Here is a tiny trained network, its code and every weight. The questions are about switching its units off for an input and a target symbol, where a switched-off unit gives its printed mean instead of its output.

import numpy as np


def w(rows, s, z=0):
    codes = np.array(rows[::2]) - 128.0
    scale = np.full(codes.shape[1], s)
    scale[-1] = z or s
    return codes * scale


def softmax(a):
    e = np.exp(a - a.max(-1, keepdims=True))
    return e / e.sum(-1, keepdims=True)


def log_softmax(a):
    a = a - a.max(-1, keepdims=True)
    return a - np.log(np.exp(a).sum(-1, keepdims=True))


def net(x, mask):
    ids = ['αβγδεζηθξτφψω'.index(c) for c in x.split()]
    T = len(ids)
    res = E[ids] + P[:T]
    u = 0
    for l in range(3):
        r = res
        for j in range(2):
            rows = slice(3 * j, 3 * j + 3)
            q, k, v = (r @ M[l][rows].T for M in (Q, K, V))
            z = softmax(np.where(np.tri(T) > 0, q @ k.T / 3**0.5, -1e9)) @ v
            o = O[l][rows]
            res = res + np.where(mask[u + j], z, o[:, -1]) @ o[:, :-1]
        u += 2
    return log_softmax(res[-1] @ U[:, :-1].T + U[:, -1])


Q, K, V, O = {}, {}, {}, {}
E = w([
[169,146,93,38,125,83,123,133,97,115],'α',
[104,112,40,142,93,131,114,98,254,155],'β',
[136,99,192,124,149,61,215,116,99,121],'γ',
[153,207,158,97,77,137,119,58,154,76],'δ',
[167,95,185,95,129,124,63,157,133,195],'ε',
[80,76,180,221,99,150,197,187,179,124],'ζ',
[202,176,178,170,7,203,199,149,136,166],'η',
[99,213,152,112,206,179,168,154,138,244],'θ',
[209,103,22,100,94,104,158,204,117,171],'ξ',
[192,208,71,199,213,174,192,174,132,110],'τ',
[78,142,158,115,144,196,97,217,83,67],'φ',
[57,123,75,185,92,107,111,64,42,146],'ψ',
[82,61,85,76,75,230,179,120,109,129],'ω',
],0.0065)
P = w([
[75,111,23,159,100,182,224,210,245,207],'0',
[114,144,70,154,76,175,219,179,179,223],'1',
[120,146,87,129,79,168,218,147,145,204],'2',
[129,163,105,121,74,155,192,133,125,196],'3',
[143,158,134,118,82,167,183,111,116,184],'4',
[150,155,144,100,108,176,158,76,99,175],'5',
[171,158,158,103,106,160,162,87,75,168],'6',
[170,157,188,80,116,159,155,75,66,156],'7',
[194,160,195,75,103,152,122,47,51,155],'8',
[195,163,217,67,129,136,108,44,33,163],'9',
[219,163,218,56,148,145,121,5,23,150],'10',
[213,174,247,48,151,152,146,9,9,144],'11',
],0.0019)
Q[0] = w([
[87,60,92,162,141,26,41,135,250,56],'L0H0',
[138,189,189,224,130,59,129,89,176,172],'L0H0',
[58,112,239,219,140,212,109,171,96,79],'L0H0',
[84,169,166,98,80,134,198,34,61,169],'L0H1',
[127,145,161,78,147,134,100,143,33,80],'L0H1',
[119,201,34,160,183,124,216,106,119,71],'L0H1',
],0.02)
K[0] = w([
[105,126,70,124,98,148,169,196,255,153],'L0H0',
[141,164,205,183,154,60,121,138,227,105],'L0H0',
[44,110,234,241,121,198,143,217,94,77],'L0H0',
[128,145,177,128,114,102,164,3,53,121],'L0H1',
[136,162,166,84,135,116,96,142,53,69],'L0H1',
[98,203,46,167,164,106,213,127,129,59],'L0H1',
],0.022)
V[0] = w([
[148,171,128,126,143,28,99,164,185,137],'L0H0',
[129,121,46,20,132,75,136,113,109,154],'L0H0',
[135,167,169,103,147,92,67,153,48,69],'L0H0',
[131,119,192,106,109,65,93,43,85,127],'L0H1',
[173,56,144,150,183,127,7,167,129,105],'L0H1',
[93,165,71,130,150,89,172,108,121,65],'L0H1',
],0.016)
O[0] = w([
[164,162,119,193,164,34,3,162,171,115,65],'L0H0',
[223,50,137,17,166,130,17,88,125,195,148],'L0H0',
[162,217,180,83,171,115,102,147,21,30,71],'L0H0',
[87,172,225,96,93,90,90,37,36,133,105],'L0H1',
[38,195,53,35,113,43,179,131,147,63,2],'L0H1',
[178,84,106,191,227,161,96,48,127,69,122],'L0H1',
],0.006,0.0077)
Q[1] = w([
[76,106,78,105,134,102,106,152,101,69],'L1H0',
[135,150,146,73,121,140,136,158,156,122],'L1H0',
[176,115,175,136,107,253,155,129,78,220],'L1H0',
[186,100,202,154,128,80,182,158,119,107],'L1H1',
[194,96,91,103,76,94,125,138,134,79],'L1H1',
[197,190,155,120,108,159,98,106,194,128],'L1H1',
],0.024)
K[1] = w([
[117,76,82,130,111,210,137,172,124,153],'L1H0',
[137,194,174,41,139,134,119,132,109,122],'L1H0',
[84,136,156,96,123,81,116,76,22,59],'L1H0',
[226,86,247,173,151,67,228,172,102,80],'L1H1',
[240,69,103,98,54,60,127,184,169,71],'L1H1',
[219,247,199,119,102,160,66,96,223,123],'L1H1',
],0.016)
V[1] = w([
[83,91,95,185,158,21,153,153,13,176],'L1H0',
[79,75,61,116,85,215,34,116,32,94],'L1H0',
[161,50,218,50,182,160,174,219,91,127],'L1H0',
[56,151,171,98,253,158,135,86,191,129],'L1H1',
[146,21,182,144,174,1,223,213,71,147],'L1H1',
[94,192,47,140,192,170,130,185,49,218],'L1H1',
],0.0097)
O[1] = w([
[121,117,62,112,167,77,202,30,70,172,72],'L1H0',
[125,82,103,51,119,253,182,144,88,101,183],'L1H0',
[76,165,54,154,127,94,81,190,34,134,252],'L1H0',
[63,167,171,130,223,141,146,79,186,143,113],'L1H1',
[74,18,201,134,174,58,175,215,51,132,108],'L1H1',
[109,186,84,123,155,178,155,165,70,236,251],'L1H1',
],0.0061,0.0044)
Q[2] = w([
[166,121,192,145,62,174,110,112,161,79],'L2H0',
[172,127,143,140,81,186,124,149,76,190],'L2H0',
[116,69,100,162,123,114,175,41,109,141],'L2H0',
[121,107,186,146,57,166,91,128,69,248],'L2H1',
[104,167,108,93,107,154,132,195,138,162],'L2H1',
[69,119,138,102,118,21,132,97,173,109],'L2H1',
],0.016)
K[2] = w([
[214,147,114,182,42,226,98,112,137,101],'L2H0',
[145,168,155,86,91,110,116,56,31,78],'L2H0',
[101,9,141,172,119,121,149,67,117,160],'L2H0',
[80,150,220,65,114,93,100,66,61,118],'L2H1',
[95,165,147,91,142,112,114,174,127,97],'L2H1',
[63,86,130,182,88,122,70,144,136,195],'L2H1',
],0.013)
V[2] = w([
[199,208,142,128,201,155,115,133,161,192],'L2H0',
[78,59,73,148,203,147,68,193,150,130],'L2H0',
[48,138,142,116,158,121,88,83,105,233],'L2H0',
[77,140,179,192,75,182,168,182,140,157],'L2H1',
[117,31,125,253,143,149,96,41,117,125],'L2H1',
[135,185,73,195,191,162,154,176,89,1],'L2H1',
],0.0096)
O[2] = w([
[159,165,154,57,81,106,143,174,121,160,136],'L2H0',
[117,138,124,63,189,95,115,87,82,79,129],'L2H0',
[88,147,73,89,116,73,165,88,145,162,159],'L2H0',
[88,185,168,114,133,112,159,87,139,64,254],'L2H1',
[114,159,153,139,82,140,120,96,3,149,182],'L2H1',
[224,155,94,148,128,102,220,124,96,105,65],'L2H1',
],0.0067,0.0079)
U = w([
[169,101,129,56,161,105,68,139,108,95,104],'α',
[107,99,58,172,118,95,89,109,234,131,217],'β',
[121,63,237,149,179,49,153,120,105,87,185],'γ',
[166,188,167,107,113,126,57,51,175,48,209],'δ',
[81,174,146,42,71,57,142,162,138,137,120],'ε',
[65,114,139,210,90,123,193,173,144,103,2],'ζ',
[172,147,203,165,73,157,123,183,138,133,102],'η',
[138,216,183,134,253,161,140,144,131,213,86],'θ',
[178,67,72,99,152,118,92,205,93,159,80],'ξ',
[182,145,86,148,152,111,197,130,139,86,189],'τ',
[69,161,96,94,138,167,122,182,104,14,86],'φ',
[99,139,67,203,90,83,94,70,41,138,179],'ψ',
[115,54,110,66,98,199,205,77,127,139,102],'ω',
],0.0044,0.0031)

Each question gives the input, a string of symbols that net reads in full, and the target symbol t.
The units are the heads (3 rows each of Q, K, V and O). Each row of codes is followed by its name. A weight is (code - 128) times the scale printed after its matrix; where a second scale follows, it is the last column's (O and U).
mask holds one flag per head, layer by layer. A switched-off head (its flag False) gives its mean, the last column of its rows in O, instead of its output. The means were averaged over made-up inputs and are rounded, as every weight is.
A unit's drop is (log p(t) with every unit on - log p(t) with that unit switched off) / (log p(t) with every unit on - log p(t) with every unit switched off).
The circuit of an input: a set's keep is (log p(t) with only the set's units on - log p(t) with every unit switched off) / (log p(t) with every unit on - log p(t) with every unit switched off). Starting from all 6 units, units are removed one at a time, each time the one whose removal leaves the highest keep (on an exact tie, the one counted first), for as long as the keep stays at least 0.8.
units of the circuit, in order: the units of the circuit, biggest drop first
most important unit: the unit with the biggest drop
heads that matter: for each layer, one digit per head in row order, 1 if its drop is at least 0.15 and else 0, layers parted by /
input ω ψ δ θ φ ω θ γ ω θ ω, target ψ: units of the circuit, in order	L0H1, L1H0, L2H1
input θ ψ γ θ ω θ φ ω ζ η ζ, target τ: units of the circuit, in order	L0H0, L2H1
input δ θ β ε ε ψ θ θ θ η δ τ, target τ: units of the circuit, in order	L0H1, L2H1, L0H0
input η ψ θ θ α θ ε β, target β: heads that matter	01 / 00 / 01
input θ ζ ω, target φ: units of the circuit, in order	L1H0, L2H0, L2H1, L0H1
input θ θ ω ψ, target ω: heads that matter	00 / 10 / 00
input ξ ω γ δ ω, target η: units of the circuit, in order	L2H0, L1H0, L1H1, L0H1
input θ ω ω θ ω θ ε θ ω, target β: units of the circuit, in order	L2H1, L0H1
input ψ θ δ θ ε ω, target β: units of the circuit, in order	L0H1, L2H1
input ψ ζ ω γ θ ζ, target ψ: heads that matter	00 / 11 / 11
input ω γ θ ω θ η, target ψ: units of the circuit, in order	L1H0, L2H1, L1H1
input φ θ ω θ, target τ: units of the circuit, in order	L2H1, L0H0, L0H1
input φ ω ω θ ω ε ω ξ, target β: heads that matter	01 / 00 / 11
input θ γ α θ θ δ θ δ θ ω ε, target ε: units of the circuit, in order	L0H1
input δ θ θ θ ω ψ θ θ δ ψ β θ, target ω: units of the circuit, in order	L1H0, L0H1
input α ζ θ, target ξ: units of the circuit, in order	L0H0, L2H1, L0H1
input δ θ ψ η ω, target ω: heads that matter	10 / 10 / 00
input τ ψ θ η θ δ ω φ, target τ: heads that matter	10 / 00 / 01
input θ γ ω τ ω η η ε η θ ζ θ, target β: heads that matter	01 / 00 / 11
input γ θ ψ ε θ γ θ ω δ θ η, target η: most important unit	L2H0
input η ω θ γ, target ψ: most important unit	L1H0
input δ ζ ω ψ ζ δ θ θ, target η: heads that matter	00 / 11 / 10
input α θ ω ε δ ε ω γ θ η θ, target ψ: heads that matter	01 / 11 / 11
input τ ω ψ ω θ ω θ ζ, target ζ: heads that matter	10 / 01 / 00
